Below is a small trained network, with its code and all its weights. Each question gives an input and a class and asks what happens when units are switched off, that is, made to give their printed mean instead of their output.

import numpy as np


def w(rows, s, z=0):
    codes = np.array(rows[::2]) - 128.0
    scale = np.full(codes.shape[1], s)
    scale[-1] = z or s
    return codes * scale


def norm(h):
    return h / np.sqrt((h * h).mean(-1, keepdims=True) + 1e-5)


def f(y):
    return np.maximum(y, 0)


def log_softmax(a):
    a = a - a.max(-1, keepdims=True)
    return a - np.log(np.exp(a).sum(-1, keepdims=True))


def net(x, mask):
    res = np.array(x, float).reshape(1, 7) / 4 @ E
    u = 0
    for l in range(3):
        y = f(norm(res) @ A[l][:, :-1].T + A[l][:, -1])
        res = res + np.where(mask[u : u + 3], y, B[l][:, -1]) @ B[l][:, :-1]
        u += 3
    return log_softmax(norm(res)[-1] @ U[:, :-1].T + U[:, -1])


A, B = {}, {}
E = w([
[140,2,171,131,134,39,72,90,80,87,66],'x0',
[127,130,126,130,141,123,123,142,139,129,131],'x1',
[182,60,97,85,106,149,175,214,150,102,80],'x2',
[93,247,145,32,66,142,119,231,102,62,81],'x3',
[111,114,144,124,115,132,138,136,127,132,151],'x4',
[120,127,130,127,124,128,128,129,135,127,120],'x5',
[120,122,118,142,129,136,120,139,124,116,142],'x6',
],0.0092)
A[0] = w([
[117,139,150,115,154,95,130,136,86,81,92,111],'L0N1',
[91,129,203,154,74,68,63,72,33,91,92,3],'L0N2',
[83,160,191,75,96,69,2,127,69,74,96,38],'L0N3',
],0.0081,0.0047)
B[0] = w([
[83,183,132,92,122,107,122,102,194,142,77,183],'L0N1',
[144,149,80,81,170,115,140,207,117,121,105,224],'L0N2',
[59,196,98,45,179,95,101,249,122,152,135,254],'L0N3',
],0.016,0.0067)
A[1] = w([
[228,56,72,129,109,194,167,123,198,199,162,92],'L1N1',
[106,47,161,117,174,20,112,137,61,66,53,227],'L1N2',
[81,253,146,3,87,58,35,234,112,32,89,253],'L1N3',
],0.0068,0.0035)
B[1] = w([
[105,174,95,75,167,141,82,202,118,102,85,165],'L1N1',
[109,151,165,167,8,153,169,93,123,122,147,170],'L1N2',
[185,13,127,203,65,85,124,38,88,125,133,255],'L1N3',
],0.011,0.019)
A[2] = w([
[37,221,171,74,193,158,30,61,169,125,170,90],'L2N1',
[145,157,245,228,81,165,170,1,144,99,185,2],'L2N2',
[166,18,198,130,32,218,197,178,188,68,18,87],'L2N3',
],0.0056,0.0038)
B[2] = w([
[251,57,244,130,137,170,190,28,195,57,181,183],'L2N1',
[116,183,75,43,111,89,96,124,82,88,97,244],'L2N2',
[201,119,190,205,175,189,162,164,163,156,140,255],'L2N3',
],0.011,0.005)
U = w([
[191,95,162,172,90,174,170,82,188,90,163,251],'0',
[62,113,139,131,2,85,133,61,83,93,104,2],'1',
[54,155,62,32,193,144,136,255,143,123,90,143],'2',
],0.0097,0.0017)

Each question gives the input, the list of numbers given to net, and the class t.
The units are the neurons (one row each of A and B). Each row of codes is followed by its name. A weight is (code - 128) times the scale printed after its matrix; where a second scale follows, it is the last column's (A, B and U).
mask holds one flag per neuron, layer by layer. A switched-off neuron (its flag False) gives its mean, the last column of its row in B, instead of its output. The means were averaged over made-up inputs and are rounded, as every weight is.
A unit's drop is (log p(t) with every unit on - log p(t) with that unit switched off) / (log p(t) with every unit on - log p(t) with every unit switched off).
The circuit of an input: a set's keep is (log p(t) with only the set's units on - log p(t) with every unit switched off) / (log p(t) with every unit on - log p(t) with every unit switched off). Starting from all 9 units, units are removed one at a time, each time the one whose removal leaves the highest keep (on an exact tie, the one counted first), for as long as the keep stays at least 0.8.
circuit, biggest first: the units of the circuit, biggest drop first
most important unit: the unit with the biggest drop
top k neurons: the k neurons with the biggest drops, biggest first
k most important neurons of layer l: the k neurons of layer l with the biggest drops, biggest first
drop when u is switched off: that unit's drop, to one decimal
input [7,3,-7,8,0,-4,4], class 2: circuit, biggest first => (L0N3)
input [-3,7,5,-8,-1,7,5], class 2: 2 most important neurons of layer 1 => (L1N3; L1N1)
input [-8,-3,1,-7,-4,2,-3], class 2: 2 most important neurons of layer 1 => (L1N3; L1N1)
input [-3,0,8,-3,1,-6,-6], class 2: top 2 neurons => (L1N3; L1N1)
input [0,-1,-4,0,6,-8,-8], class 0: 2 most important neurons of layer 1 => (L1N3; L1N1)
input [-8,-1,0,7,0,-6,-1], class 1: top 3 neurons => (L2N2; L0N2; L2N1)
input [5,-5,-8,4,8,-7,-8], class 2: top 2 neurons => (L0N3; L0N2)
input [-2,-3,5,-1,-2,-2,4], class 2: top 3 neurons => (L0N3; L1N3; L1N1)
input [3,-1,3,-1,4,0,4], class 0: top 3 neurons => (L2N3; L0N3; L1N3)
input [-3,3,1,-8,1,-7,0], class 2: top 3 neurons => (L1N3; L1N1; L0N1)
input [1,-5,3,0,8,-2,-3], class 0: top 3 neurons => (L0N3; L2N3; L1N3)
input [6,-8,-6,5,-3,3,5], class 2: top 2 neurons => (L0N3; L0N2)
input [-5,0,3,7,0,-7,-1], class 0: drop when L2N3 is switched off => 0.2
input [-7,6,3,1,-8,-2,-8], class 0: most important unit => L2N2
input [-4,-3,5,-6,-3,3,6], class 2: drop when L1N1 is switched off => 0.4
input [-3,1,6,7,8,2,0], class 0: drop when L2N3 is switched off => 0.2
